Each row has two labels, one from each of two sets.
[ 23.8 -24.9  -6.6 -22.1  62.8  27.0  -9.3   4.4  38.5   4.7  -4.1   1.1
 -20.7  17.7  11.1   0.3 -25.0]  GB Y
[ -1.8 -20.9 -19.3  -1.7  31.3  13.3 -11.0  -9.8   8.2   8.9   3.4 -14.0
   5.1   3.2  22.4   8.0 -20.9]  HM Y
[ -8.2 -19.1 -36.7 -30.3  44.2   9.3  -7.3  -0.2  22.6  15.4   0.9 -18.7
   9.6   2.3  21.6   3.3 -27.1]  HM Y
[ 10.6 -18.8  33.1   4.7  26.4   6.3  -8.2 -18.1   5.9   2.3   1.2  -3.3
   1.4  18.9 -10.9  -2.9   4.2]  GB N
[-11.8   1.6  21.4   8.0 -24.7   3.4   6.6  -2.1 -16.8   0.3   2.6  -6.0
  -1.4  -0.2 -10.6 -31.2  10.1]  GB Q
[-22.5 -16.2  -6.1   2.9   5.6  -0.4  -7.1 -16.2   5.4   2.2  16.5  -5.9
  26.5   0.2  16.3  -4.4 -35.6]  HM N
[-41.1  -8.8  -0.8  -4.0   5.7  -8.1  31.3 -23.6 -20.3   2.1  -2.0 -21.6
  35.2   7.1   5.5  -4.5 -10.2]  HM Q
[ -2.9 -37.3 -24.9 -16.4  64.7   0.8 -17.7   4.6  11.8   5.5   1.7 -15.8
  29.6   7.3  18.1   2.7 -26.6]  HM Y
[-38.2 -21.1   9.4   0.3  35.8  24.0 -12.5 -13.0  16.3   4.8  -0.5  -3.5
  -2.7  15.0  -2.3   2.5 -11.2]  GB N
[ 29.0 -30.4   7.5  -1.9  47.0  37.0 -14.4 -16.0  45.1   3.5   7.3  15.2
 -17.6   8.7   2.8   1.0 -19.2]  GB Y
[-19.7   7.9  13.2   6.6  -5.3  10.7   3.3 -20.9  10.2   3.3   0.8  17.3
  22.0  15.1 -17.0  -3.8  12.4]  GB Q
[-34.6 -22.8  -9.2  -0.1  17.2   1.7 -16.7 -21.4   0.7  -0.2  16.5 -43.0
  27.8  10.1  11.4  -1.5 -45.9]  HM N
[ -7.8 -24.8 -22.0 -15.3  42.9   0.3 -29.5   0.1  12.2   8.8   5.9 -19.4
  17.3   2.5  15.8  11.5 -26.4]  HM Y
[-29.2  -4.2  -0.6  -7.6   7.8  -5.0 -12.1 -17.4  -4.4  -7.0  21.6 -10.1
  30.1   2.8   0.4   2.2 -39.1]  HM N
[ -5.3  -6.7  24.4  -4.9 -10.7 -25.2   7.9 -13.9  -4.2 -13.8  -6.5   1.5
   8.9   3.5 -14.9  -4.4  17.9]  GB Q
[-19.3 -28.9 -21.0 -27.0  46.7  -8.9  -8.7 -10.5  15.6  10.9 -10.8 -10.1
  28.6   8.3  11.9  -5.3 -16.4]  HM Y
[  2.7 -16.7  27.9  24.0  20.6  40.1  -3.9 -26.5  14.8  24.4  14.5 -12.3
   8.3  16.0  -7.3   6.5 -28.7]  GB N

Each row has two labels, one from each of two sets.
[-37.1 -37.4  -5.9  -3.3  -5.9   4.9  15.2  -0.3  16.6 -14.2 -10.7 -27.3
   0.4  -1.1  -1.7   3.5  25.8]  ZG A
[-38.2 -21.3  -4.0 -12.3  15.4 -59.9  22.0  -9.5  21.9  -2.4 -16.3   2.8
   3.1   1.7   2.4  19.5  43.0]  ZG R
[-13.1  -1.1  -9.9  -9.4   4.0 -63.9   8.4 -10.5  -4.5  -1.9 -11.3  -6.6
   1.6  -4.7  11.2  30.1  29.0]  QF A
[-35.5 -12.2 -21.6   8.4  22.8 -83.0  36.7   0.3  25.7  14.8 -15.1   5.5
  32.8   3.6  19.8  64.6  24.6]  QF G
[-10.2  15.5   0.5   1.0   8.9 -81.7  26.5  -9.8  19.2  16.2  -3.1  -5.8
  19.9 -12.1  14.1  21.7   3.5]  Mh G
[-14.4  17.5  10.2 -24.9 -21.8 -42.6  -7.1 -31.6   1.6  -4.5   5.2 -29.9
 -10.2  -8.7   7.5 -32.3   0.1]  Bc A
[ -8.5 -21.3 -22.1  20.5 -16.9 -50.9  29.5 -27.8   7.3  -0.5  11.5 -40.6
  20.1   3.6  27.2  25.2 -13.3]  Bc A
[-31.5 -24.7   9.3  -9.6  38.1 -36.7   4.8   8.9  12.3  -8.5  -1.4  11.0
  -4.6   2.2 -28.5  -4.9  32.3]  ZG G
[-48.2   7.7 -23.7  -9.5  -3.4 -85.0  49.0 -17.8  29.2   3.1 -15.0 -17.1
  17.3   0.7  25.1  44.7  29.3]  QF R
